Below is a small trained network, with its code and all its weights. Each question gives an input and a class and asks what happens when units are switched off, that is, made to give their printed mean instead of their output.

import numpy as np


def w(rows, s, z=0):
    codes = np.array(rows[::2]) - 128.0
    scale = np.full(codes.shape[1], s)
    scale[-1] = z or s
    return codes * scale


def norm(h):
    return h / np.sqrt((h * h).mean(-1, keepdims=True) + 1e-5)


def f(y):
    return y / 2 * (1 + np.tanh(0.7978845608 * (y + 0.044715 * y**3)))


def log_softmax(a):
    a = a - a.max(-1, keepdims=True)
    return a - np.log(np.exp(a).sum(-1, keepdims=True))


def net(x, mask):
    res = np.array(x, float).reshape(1, 2) / 4 @ E
    u = 0
    for l in range(2):
        y = f(norm(res) @ A[l][:, :-1].T + A[l][:, -1])
        res = res + np.where(mask[u : u + 14], y, B[l][:, -1]) @ B[l][:, :-1]
        u += 14
    return log_softmax(norm(res)[-1] @ U[:, :-1].T + U[:, -1])


A, B = {}, {}
E = w([
[106,121,44,59,43],'x0',
[123,130,74,244,51],'x1',
],0.011)
A[0] = w([
[166,123,104,110,111,65],'0.n1',
[156,12,146,180,127,103],'0.n2',
[69,169,126,144,88,204],'0.n3',
[117,128,160,132,161,65],'0.n4',
[183,103,152,167,139,68],'0.n5',
[25,127,153,154,160,4],'0.n6',
[187,168,7,101,128,196],'0.n7',
[123,66,108,179,134,97],'0.n8',
[192,163,193,136,185,129],'0.n9',
[154,199,181,159,59,117],'0.n10',
[133,130,146,175,166,25],'0.n11',
[89,65,150,192,160,122],'0.n12',
[116,147,182,70,154,42],'0.n13',
[139,140,239,61,112,113],'0.n14',
],0.011,0.0031)
B[0] = w([
[148,145,104,63,189,125],'0.n1',
[140,100,113,76,150,165],'0.n2',
[179,125,120,63,121,177],'0.n3',
[143,172,164,61,106,153],'0.n4',
[134,127,89,68,193,160],'0.n5',
[82,207,132,170,122,123],'0.n6',
[156,207,35,129,223,214],'0.n7',
[169,10,164,103,132,159],'0.n8',
[128,126,44,104,135,254],'0.n9',
[136,160,254,178,49,160],'0.n10',
[75,150,40,93,167,164],'0.n11',
[196,234,38,116,154,191],'0.n12',
[166,70,133,151,112,197],'0.n13',
[159,139,167,215,47,228],'0.n14',
],0.0054,0.0061)
A[1] = w([
[117,63,131,135,61,50],'1.n1',
[106,99,152,71,136,40],'1.n2',
[129,123,59,93,71,47],'1.n3',
[86,147,219,21,179,205],'1.n4',
[33,122,164,159,72,5],'1.n5',
[123,149,180,102,194,222],'1.n6',
[246,192,81,129,167,148],'1.n7',
[70,114,206,111,129,147],'1.n8',
[148,96,70,109,125,67],'1.n9',
[95,121,56,194,144,135],'1.n10',
[82,110,88,179,120,63],'1.n11',
[95,136,142,178,202,105],'1.n12',
[136,106,129,166,176,49],'1.n13',
[90,162,104,213,114,145],'1.n14',
],0.011,0.0035)
B[1] = w([
[240,198,151,81,150,130],'1.n1',
[63,57,93,163,113,132],'1.n2',
[135,219,175,184,230,170],'1.n3',
[58,68,68,157,62,195],'1.n4',
[135,133,193,125,119,121],'1.n5',
[56,86,53,111,92,183],'1.n6',
[193,146,168,122,60,250],'1.n7',
[171,65,143,160,70,133],'1.n8',
[180,127,231,164,229,148],'1.n9',
[26,3,161,38,77,174],'1.n10',
[71,77,98,95,156,135],'1.n11',
[132,247,84,77,233,153],'1.n12',
[135,223,137,62,138,137],'1.n13',
[34,59,88,49,142,166],'1.n14',
],0.0075,0.011)
U = w([
[64,4,99,86,84,253],'0',
[158,182,48,43,205,253],'1',
[254,165,218,101,105,211],'2',
[131,101,185,218,225,3],'3',
[87,103,215,153,183,3],'4',
[132,90,159,152,240,3],'5',
[156,105,236,217,180,3],'6',
],0.0098,0.0048)

Each question gives the input, the list of numbers given to net, and the class t.
The units are the neurons (one row each of A and B). Each row of codes is followed by its name. A weight is (code - 128) times the scale printed after its matrix; where a second scale follows, it is the last column's (A, B and U).
mask holds one flag per neuron, layer by layer. A switched-off neuron (its flag False) gives its mean, the last column of its row in B, instead of its output. The means were averaged over made-up inputs and are rounded, as every weight is.
A unit's drop is (log p(t) with every unit on - log p(t) with that unit switched off) / (log p(t) with every unit on - log p(t) with every unit switched off).
The circuit of an input: a set's keep is (log p(t) with only the set's units on - log p(t) with every unit switched off) / (log p(t) with every unit on - log p(t) with every unit switched off). Starting from the 12 units with the biggest drops (on a tie, the unit counted first), units are removed one at a time, each time the one whose removal leaves the highest keep (on an exact tie, the one counted first), for as long as the keep stays at least 0.8.
units of the circuit, in order: the units of the circuit, biggest drop first
most important unit: the unit with the biggest drop
top k neurons: the k neurons with the biggest drops, biggest first
top k neurons in layer l: the k neurons of layer l with the biggest drops, biggest first
drop of u: that unit's drop, to one decimal
input [-5,-6], class 0: units of the circuit, in order : 1.n4
input [-8,-8], class 0: units of the circuit, in order : 1.n4, 1.n6
input [6,5], class 1: units of the circuit, in order : 1.n3, 1.n4
input [3,-3], class 2: top 2 neurons : 0.n7, 0.n14
input [-6,7], class 0: top 3 neurons : 1.n14, 1.n10, 1.n3
input [5,3], class 1: units of the circuit, in order : 1.n3, 0.n7
input [1,-4], class 0: top 2 neurons : 0.n12, 1.n7
input [-6,-7], class 0: top 2 neurons : 1.n4, 0.n7
input [-1,0], class 2: top 2 neurons : 1.n7, 0.n7
input [3,2], class 2: top 2 neurons in layer 0 : 0.n3, 0.n7
input [2,-1], class 2: top 2 neurons : 1.n7, 0.n7
input [-5,-3], class 1: top 2 neurons : 1.n6, 1.n12
input [0,-4], class 0: top 2 neurons : 0.n12, 1.n7
input [-6,6], class 0: units of the circuit, in order : 1.n14
input [0,-3], class 2: top 2 neurons in layer 0 : 0.n14, 0.n13
input [1,3], class 2: top 4 neurons : 0.n3, 0.n8, 1.n4, 1.n6
input [-1,-3], class 2: top 2 neurons : 0.n14, 0.n13
input [0,3], class 2: drop of 1.n6 : 0.1
input [5,0], class 1: drop of 0.n8 : 0.1
input [-5,7], class 0: most important unit : 1.n14
